Below are the code and all the weights of a small trained network. Each question names an input and a class and asks about switching units off, where a switched-off unit gives its printed mean instead of its output.

import numpy as np


def w(rows, s, z=0):
    codes = np.array(rows[::2]) - 128.0
    scale = np.full(codes.shape[1], s)
    scale[-1] = z or s
    return codes * scale


def norm(h):
    return h / np.sqrt((h * h).mean(-1, keepdims=True) + 1e-5)


def f(y):
    return np.maximum(y, 0)


def log_softmax(a):
    a = a - a.max(-1, keepdims=True)
    return a - np.log(np.exp(a).sum(-1, keepdims=True))


def net(x, mask):
    res = np.array(x, float).reshape(1, 8) / 4 @ E
    u = 0
    for l in range(2):
        y = f(norm(res) @ A[l][:, :-1].T + A[l][:, -1])
        res = res + np.where(mask[u : u + 11], y, B[l][:, -1]) @ B[l][:, :-1]
        u += 11
    return log_softmax(norm(res)[-1] @ U[:, :-1].T + U[:, -1])


A, B = {}, {}
E = w([
[94,212,187,209,215,125,72,121,124],'x0',
[230,134,208,151,108,167,152,213,157],'x1',
[92,158,119,132,195,102,162,230,2],'x2',
[106,66,119,156,170,184,110,178,123],'x3',
[67,75,98,195,126,169,6,199,110],'x4',
[119,165,96,149,179,194,193,163,129],'x5',
[84,95,148,108,112,27,108,95,113],'x6',
[155,69,70,162,207,118,171,88,154],'x7',
],0.0078)
A[0] = w([
[92,110,153,85,70,102,91,80,221,2],'L0N0',
[167,65,153,57,92,144,193,117,143,164],'L0N1',
[191,128,229,108,118,145,103,186,140,26],'L0N2',
[182,93,167,156,84,171,150,163,75,77],'L0N3',
[93,41,109,92,110,102,110,149,70,38],'L0N4',
[165,111,142,109,195,76,144,56,162,59],'L0N5',
[82,233,124,85,96,139,201,141,81,70],'L0N6',
[114,115,178,135,2,134,91,83,233,48],'L0N7',
[138,171,103,119,144,55,167,71,123,32],'L0N8',
[145,105,211,98,103,151,82,192,166,48],'L0N9',
[163,104,87,125,112,197,190,164,195,3],'L0N10',
],0.0092,0.0057)
B[0] = w([
[137,162,42,79,58,119,70,40,184,189],'L0N0',
[117,137,50,180,179,186,72,160,115,255],'L0N1',
[148,145,254,129,91,66,145,245,137,191],'L0N2',
[158,106,157,127,160,98,158,165,220,183],'L0N3',
[66,36,111,81,96,14,110,121,73,187],'L0N4',
[138,61,218,199,171,38,183,79,203,196],'L0N5',
[179,211,86,83,126,126,103,123,7,219],'L0N6',
[120,155,102,69,9,210,27,63,148,235],'L0N7',
[135,136,177,125,210,71,240,47,128,190],'L0N8',
[139,227,154,110,119,33,142,98,110,183],'L0N9',
[217,70,94,146,214,195,182,131,177,180],'L0N10',
],0.0078,0.0057)
A[1] = w([
[116,192,124,143,152,115,73,109,59,79],'L1N0',
[69,39,49,98,153,30,128,118,121,54],'L1N1',
[82,171,162,208,192,176,58,166,131,39],'L1N2',
[104,107,146,207,185,87,192,205,68,180],'L1N3',
[188,80,82,137,148,219,193,159,168,2],'L1N4',
[45,149,146,232,174,158,55,168,103,71],'L1N5',
[151,174,221,136,105,126,102,219,136,5],'L1N6',
[108,209,121,103,219,60,145,77,122,139],'L1N7',
[70,153,151,181,199,155,48,152,127,18],'L1N8',
[157,153,252,140,60,155,146,214,121,18],'L1N9',
[47,2,84,112,88,75,119,156,57,18],'L1N10',
],0.0096,0.0048)
B[1] = w([
[104,171,63,107,146,179,182,159,128,178],'L1N0',
[99,59,216,103,152,107,77,170,96,218],'L1N1',
[38,189,106,168,167,96,133,151,137,176],'L1N2',
[146,151,127,108,78,136,64,69,190,254],'L1N3',
[181,50,131,141,158,219,149,201,116,186],'L1N4',
[46,160,85,206,163,158,133,57,204,188],'L1N5',
[178,177,206,147,49,46,83,190,106,189],'L1N6',
[132,97,134,130,79,105,193,136,115,230],'L1N7',
[95,175,109,208,133,160,140,99,181,166],'L1N8',
[149,199,240,175,107,69,40,253,123,194],'L1N9',
[63,55,133,62,217,115,59,208,16,209],'L1N10',
],0.011,0.0081)
U = w([
[11,185,47,230,202,189,102,115,202,18],'0',
[140,123,65,68,18,173,31,37,206,246],'1',
[33,30,98,59,188,94,39,167,38,173],'2',
[148,62,178,169,176,44,225,30,184,2],'3',
[121,199,52,52,109,121,222,128,32,11],'4',
[225,60,71,150,188,248,169,197,180,210],'5',
[177,201,206,167,88,87,46,228,147,229],'6',
],0.015,0.0026)

Each question gives the input, the list of numbers given to net, and the class t.
The units are the neurons (one row each of A and B). Each row of codes is followed by its name. A weight is (code - 128) times the scale printed after its matrix; where a second scale follows, it is the last column's (A, B and U).
mask holds one flag per neuron, layer by layer. A switched-off neuron (its flag False) gives its mean, the last column of its row in B, instead of its output. The means were averaged over made-up inputs and are rounded, as every weight is.
A unit's drop is (log p(t) with every unit on - log p(t) with that unit switched off) / (log p(t) with every unit on - log p(t) with every unit switched off).
The circuit of an input: a set's keep is (log p(t) with only the set's units on - log p(t) with every unit switched off) / (log p(t) with every unit on - log p(t) with every unit switched off). Starting from the 12 units with the biggest drops (on a tie, the unit counted first), units are removed one at a time, each time the one whose removal leaves the highest keep (on an exact tie, the one counted first), for as long as the keep stays at least 0.8.
units of the circuit, in order: the units of the circuit, biggest drop first
k most important neurons: the k neurons with the biggest drops, biggest first
top k neurons in layer l: the k neurons of layer l with the biggest drops, biggest first
drop of u: that unit's drop, to one decimal
input [3,-4,4,-8,-3,-7,-6,1], class 3: units of the circuit, in order -> [L0N8]
input [-6,1,-7,-8,-4,6,-2,1], class 5: 2 most important neurons -> [L0N10 L1N4]
input [-3,1,-1,4,3,-6,2,-3], class 2: top 2 neurons in layer 1 -> [L1N10 L1N3]
input [-1,-5,7,1,-7,5,-7,8], class 5: 3 most important neurons -> [L1N4 L0N9 L0N4]
input [-8,-3,-7,-4,-4,7,-5,-5], class 5: 2 most important neurons -> [L0N10 L1N4]
input [0,3,-4,-8,3,8,3,2], class 1: 2 most important neurons -> [L0N7 L1N10]
input [-7,8,-3,2,-4,-2,-3,-1], class 5: 3 most important neurons -> [L0N10 L0N1 L1N4]
input [7,-5,4,-6,-8,-6,7,-5], class 3: top 2 neurons in layer 0 -> [L0N8 L0N5]
input [7,0,-6,3,-2,-5,1,8], class 3: 2 most important neurons -> [L0N5 L1N3]
input [-5,-2,2,-7,-6,6,4,4], class 3: 2 most important neurons -> [L0N5 L0N8]
input [4,-7,0,8,7,5,7,-2], class 0: top 2 neurons in layer 1 -> [L1N5 L1N8]
input [5,-6,-5,3,-3,-4,1,2], class 3: 2 most important neurons -> [L0N5 L1N3]
input [-5,-7,-5,0,4,-7,-8,8], class 2: 2 most important neurons -> [L1N3 L1N1]
input [7,0,-7,2,3,-5,-4,-1], class 1: units of the circuit, in order -> [L0N7]
input [2,4,-2,-4,-3,7,2,2], class 5: 2 most important neurons -> [L0N10 L1N4]
input [8,3,2,3,2,-3,1,0], class 0: drop of L1N8 -> 0.3
input [-1,3,0,-1,-1,8,-7,-2], class 5: drop of L0N10 -> 0.8
input [7,5,3,-5,8,-4,1,3], class 0: drop of L0N1 -> -0.1
